Below are the code and all the weights of a small trained network. Each question names an input and a class and asks about switching units off, where a switched-off unit gives its printed mean instead of its output.

import numpy as np


def w(rows, s, z=0):
    codes = np.array(rows[::2]) - 128.0
    scale = np.full(codes.shape[1], s)
    scale[-1] = z or s
    return codes * scale


def f(y):
    return np.maximum(y, 0)


def log_softmax(a):
    a = a - a.max(-1, keepdims=True)
    return a - np.log(np.exp(a).sum(-1, keepdims=True))


def net(x, mask):
    res = np.array(x, float).reshape(1, 3) / 4 @ E
    y = f(res @ A[0][:, :-1].T + A[0][:, -1])
    res = res + np.where(mask, y, B[0][:, -1]) @ B[0][:, :-1]
    return log_softmax(res[-1] @ U[:, :-1].T + U[:, -1])


A, B = {}, {}
E = w([
[76,85,130,172,202],'x0',
[161,117,253,170,101],'x1',
[221,81,98,182,120],'x2',
],0.012)
A[0] = w([
[93,104,143,126,174,118],'neuron 1',
[214,125,85,204,96,22],'neuron 2',
[174,76,134,139,125,43],'neuron 3',
[80,179,131,125,157,28],'neuron 4',
[117,53,116,148,83,33],'neuron 5',
[185,102,66,125,145,14],'neuron 6',
[81,171,176,141,113,84],'neuron 7',
[69,39,124,152,97,159],'neuron 8',
[102,175,9,143,120,168],'neuron 9',
[165,142,119,164,142,13],'neuron 10',
[166,194,124,95,78,201],'neuron 11',
[176,192,183,127,98,172],'neuron 12',
[124,80,207,163,125,91],'neuron 13',
[85,179,151,105,134,29],'neuron 14',
[99,61,197,171,146,136],'neuron 15',
[161,131,191,179,104,92],'neuron 16',
[131,117,35,117,177,172],'neuron 17',
[93,87,134,176,185,143],'neuron 18',
[160,102,122,140,121,12],'neuron 19',
[110,130,144,179,37,106],'neuron 20',
[125,145,170,91,156,4],'neuron 21',
[128,98,143,175,61,43],'neuron 22',
[160,142,116,136,97,71],'neuron 23',
[80,144,160,74,109,36],'neuron 24',
[94,81,140,164,160,151],'neuron 25',
[140,104,113,173,152,51],'neuron 26',
[106,189,139,64,94,90],'neuron 27',
[109,89,95,136,206,239],'neuron 28',
[195,181,106,74,25,109],'neuron 29',
[139,144,83,78,67,95],'neuron 30',
],0.013,0.0021)
B[0] = w([
[139,172,70,173,23,168],'neuron 1',
[3,91,125,160,62,222],'neuron 2',
[51,83,181,123,91,174],'neuron 3',
[87,75,175,147,68,173],'neuron 4',
[98,54,140,174,53,150],'neuron 5',
[43,86,167,88,103,186],'neuron 6',
[46,87,89,111,122,183],'neuron 7',
[153,178,38,174,93,163],'neuron 8',
[111,89,212,62,244,234],'neuron 9',
[12,50,189,127,57,153],'neuron 10',
[161,236,96,182,153,213],'neuron 11',
[168,206,119,81,215,216],'neuron 12',
[147,157,154,19,168,207],'neuron 13',
[68,32,230,202,107,179],'neuron 14',
[151,201,123,77,220,201],'neuron 15',
[117,136,203,67,192,211],'neuron 16',
[121,147,121,41,172,220],'neuron 17',
[121,195,52,194,139,186],'neuron 18',
[118,98,207,119,64,155],'neuron 19',
[102,191,124,62,144,178],'neuron 20',
[80,77,171,88,82,155],'neuron 21',
[79,104,137,99,147,171],'neuron 22',
[78,132,136,189,111,163],'neuron 23',
[58,55,102,174,74,185],'neuron 24',
[116,201,48,155,151,175],'neuron 25',
[62,157,202,161,30,159],'neuron 26',
[103,112,207,183,71,202],'neuron 27',
[183,203,97,133,146,198],'neuron 28',
[127,187,66,186,146,251],'neuron 29',
[144,169,107,130,174,194],'neuron 30',
],0.0053,0.012)
U = w([
[141,138,167,22,161,96],'0',
[131,223,114,199,82,208],'1',
[54,50,172,174,1,4],'2',
[219,147,140,128,133,142],'3',
],0.0093,0.0021)

Each question gives the input, the list of numbers given to net, and the class t.
The units are the neurons (one row each of A and B). Each row of codes is followed by its name. A weight is (code - 128) times the scale printed after its matrix; where a second scale follows, it is the last column's (A, B and U).
mask holds one flag per neuron, in row order. A switched-off neuron (its flag False) gives its mean, the last column of its row in B, instead of its output. The means were averaged over made-up inputs and are rounded, as every weight is.
A unit's drop is (log p(t) with every unit on - log p(t) with that unit switched off) / (log p(t) with every unit on - log p(t) with every unit switched off).
The circuit of an input: a set's keep is (log p(t) with only the set's units on - log p(t) with every unit switched off) / (log p(t) with every unit on - log p(t) with every unit switched off). Starting from the 12 units with the biggest drops (on a tie, the unit counted first), units are removed one at a time, each time the one whose removal leaves the highest keep (on an exact tie, the one counted first), for as long as the keep stays at least 0.8.
circuit, biggest first: the units of the circuit, biggest drop first
unit that matters most: the unit with the biggest drop
top k neurons: the k neurons with the biggest drops, biggest first
drop when u is switched off: that unit's drop, to one decimal
input [-6,-7,8], class 2: circuit, biggest first : neuron 2
input [5,4,-5], class 1: circuit, biggest first : neuron 9; neuron 18
input [-6,0,-5], class 1: top 2 neurons : neuron 11; neuron 29
input [-7,8,7], class 0: top 3 neurons : neuron 12; neuron 16; neuron 13
input [-8,8,6], class 0: top 3 neurons : neuron 16; neuron 12; neuron 13
input [6,-3,-7], class 2: top 2 neurons : neuron 4; neuron 14
input [3,7,6], class 0: top 2 neurons : neuron 15; neuron 13
input [6,6,4], class 0: top 2 neurons : neuron 13; neuron 15
input [3,-6,6], class 0: top 3 neurons : neuron 17; neuron 9; neuron 28
input [8,5,-7], class 1: top 2 neurons : neuron 15; neuron 18
input [3,6,4], class 0: drop when neuron 13 is switched off : 0.2
input [8,8,5], class 0: drop when neuron 11 is switched off : 0.2
input [-5,-1,-8], class 2: drop when neuron 25 is switched off : 0.0
input [-8,1,-6], class 1: unit that matters most : neuron 11
